Here is a tiny trained network, its code and every weight. The questions are about switching its units off for an input and a class, where a switched-off unit gives its printed mean instead of its output.

import numpy as np


def w(rows, s, z=0):
    codes = np.array(rows[::2]) - 128.0
    scale = np.full(codes.shape[1], s)
    scale[-1] = z or s
    return codes * scale


def f(y):
    return np.maximum(y, 0)


def log_softmax(a):
    a = a - a.max(-1, keepdims=True)
    return a - np.log(np.exp(a).sum(-1, keepdims=True))


def net(x, mask):
    res = np.array(x, float).reshape(1, 5) / 4 @ E
    y = f(res @ A[0][:, :-1].T + A[0][:, -1])
    res = res + np.where(mask, y, B[0][:, -1]) @ B[0][:, :-1]
    return log_softmax(res[-1] @ U[:, :-1].T + U[:, -1])


A, B = {}, {}
E = w([
[194,131,150,176,95,119,46,102,71,65,189,160],'x0',
[93,216,89,151,36,126,119,138,83,151,118,94],'x1',
[182,62,81,80,79,74,163,188,131,74,112,110],'x2',
[108,94,182,10,99,111,105,192,66,240,158,179],'x3',
[143,121,120,118,121,128,119,113,149,147,129,120],'x4',
],0.013)
A[0] = w([
[32,117,126,66,186,137,212,188,166,200,40,107,32],'neuron 1',
[166,67,95,62,69,62,151,213,125,72,122,123,61],'neuron 2',
[114,125,120,110,101,143,90,152,101,153,125,124,19],'neuron 3',
[123,209,73,125,8,109,141,140,52,182,131,127,14],'neuron 4',
[175,109,149,108,205,123,149,104,144,130,90,188,74],'neuron 5',
[186,111,175,140,106,104,43,124,56,94,229,198,62],'neuron 6',
[123,113,194,55,121,100,92,202,71,228,170,181,41],'neuron 7',
[153,36,224,103,227,134,131,130,155,111,185,191,3],'neuron 8',
[90,177,100,148,83,149,99,123,106,180,147,99,81],'neuron 9',
[90,133,117,126,146,135,136,150,155,148,102,147,36],'neuron 10',
[63,173,255,136,170,188,83,79,115,219,152,162,74],'neuron 11',
[86,99,144,76,89,100,89,168,110,178,131,188,37],'neuron 12',
[91,177,127,138,171,197,96,60,143,125,117,156,49],'neuron 13',
[142,92,97,105,58,51,143,184,122,115,91,121,28],'neuron 14',
],0.0094,0.0042)
B[0] = w([
[176,175,111,129,86,192,3,198,114,192,213,56,246],'neuron 1',
[187,47,135,120,160,28,210,135,46,169,127,182,214],'neuron 2',
[128,114,149,144,123,145,86,92,177,111,94,137,149],'neuron 3',
[19,141,192,82,82,190,122,31,105,129,67,135,208],'neuron 4',
[84,187,150,109,63,168,133,103,117,100,78,149,177],'neuron 5',
[168,183,78,90,103,214,66,185,148,203,255,50,231],'neuron 6',
[122,135,63,220,161,93,138,126,183,40,78,93,251],'neuron 7',
[22,149,223,62,24,158,160,25,153,114,68,124,222],'neuron 8',
[100,113,182,87,119,120,159,106,153,149,81,135,183],'neuron 9',
[140,158,114,101,128,108,116,117,118,116,190,99,151],'neuron 10',
[203,46,136,132,199,53,201,145,78,165,125,224,241],'neuron 11',
[129,171,85,205,157,131,140,153,174,64,127,115,200],'neuron 12',
[174,48,89,140,180,113,177,136,97,126,132,155,197],'neuron 13',
[162,102,168,107,181,115,161,111,95,133,123,165,188],'neuron 14',
],0.0085,0.017)
U = w([
[165,66,124,114,201,76,175,131,58,160,138,190,112],'0',
[145,162,85,108,118,168,65,146,120,177,219,69,1],'1',
[26,139,193,90,87,143,144,89,126,113,67,133,197],'2',
[129,141,17,206,198,117,150,111,195,2,89,84,242],'3',
],0.01,0.00071)

Each question gives the input, the list of numbers given to net, and the class t.
The units are the neurons (one row each of A and B). Each row of codes is followed by its name. A weight is (code - 128) times the scale printed after its matrix; where a second scale follows, it is the last column's (A, B and U).
mask holds one flag per neuron, in row order. A switched-off neuron (its flag False) gives its mean, the last column of its row in B, instead of its output. The means were averaged over made-up inputs and are rounded, as every weight is.
A unit's drop is (log p(t) with every unit on - log p(t) with that unit switched off) / (log p(t) with every unit on - log p(t) with every unit switched off).
The circuit of an input: a set's keep is (log p(t) with only the set's units on - log p(t) with every unit switched off) / (log p(t) with every unit on - log p(t) with every unit switched off). Starting from the 12 units with the biggest drops (on a tie, the unit counted first), units are removed one at a time, each time the one whose removal leaves the highest keep (on an exact tie, the one counted first), for as long as the keep stays at least 0.8.
circuit, biggest first: the units of the circuit, biggest drop first
most important unit: the unit with the biggest drop
k most important neurons: the k neurons with the biggest drops, biggest first
drop of u: that unit's drop, to one decimal
input [-8,3,5,-3,7], class 1: most important unit	neuron 1
input [7,4,-7,-2,-6], class 0: 2 most important neurons	(neuron 11; neuron 1)
input [-1,-7,4,8,2], class 3: 2 most important neurons	(neuron 7; neuron 12)
input [6,-2,5,5,0], class 1: 2 most important neurons	(neuron 6; neuron 11)
input [-2,5,0,6,-1], class 3: 2 most important neurons	(neuron 7; neuron 12)
input [6,2,7,8,-5], class 3: 2 most important neurons	(neuron 7; neuron 12)
input [1,6,-6,-6,1], class 0: circuit, biggest first	(neuron 13; neuron 7)
input [7,8,-5,1,1], class 2: 2 most important neurons	(neuron 4; neuron 1)
input [4,-8,2,-7,3], class 2: 2 most important neurons	(neuron 8; neuron 7)
input [-2,4,-4,2,-4], class 0: 3 most important neurons	(neuron 11; neuron 8; neuron 5)
input [-7,7,6,0,-5], class 1: 3 most important neurons	(neuron 1; neuron 8; neuron 11)
input [5,6,6,-6,-5], class 0: 2 most important neurons	(neuron 8; neuron 7)
input [-7,-6,-8,-3,-8], class 0: 3 most important neurons	(neuron 11; neuron 6; neuron 13)
input [-5,0,5,-3,-5], class 0: 2 most important neurons	(neuron 6; neuron 2)
input [1,-7,-5,6,-1], class 2: circuit, biggest first	(neuron 8)
input [-7,0,5,-6,0], class 1: 2 most important neurons	(neuron 1; neuron 7)
input [2,1,-4,-1,-8], class 0: 2 most important neurons	(neuron 1; neuron 7)
input [-2,2,-3,-2,4], class 0: drop of neuron 12	0.3
input [1,-7,-6,4,-8], class 2: drop of neuron 8	4.4
input [4,6,2,3,5], class 2: circuit, biggest first	(neuron 4)
input [-7,-7,-4,1,8], class 1: drop of neuron 4	0.4
input [0,-1,-3,8,5], class 3: drop of neuron 8	0.0
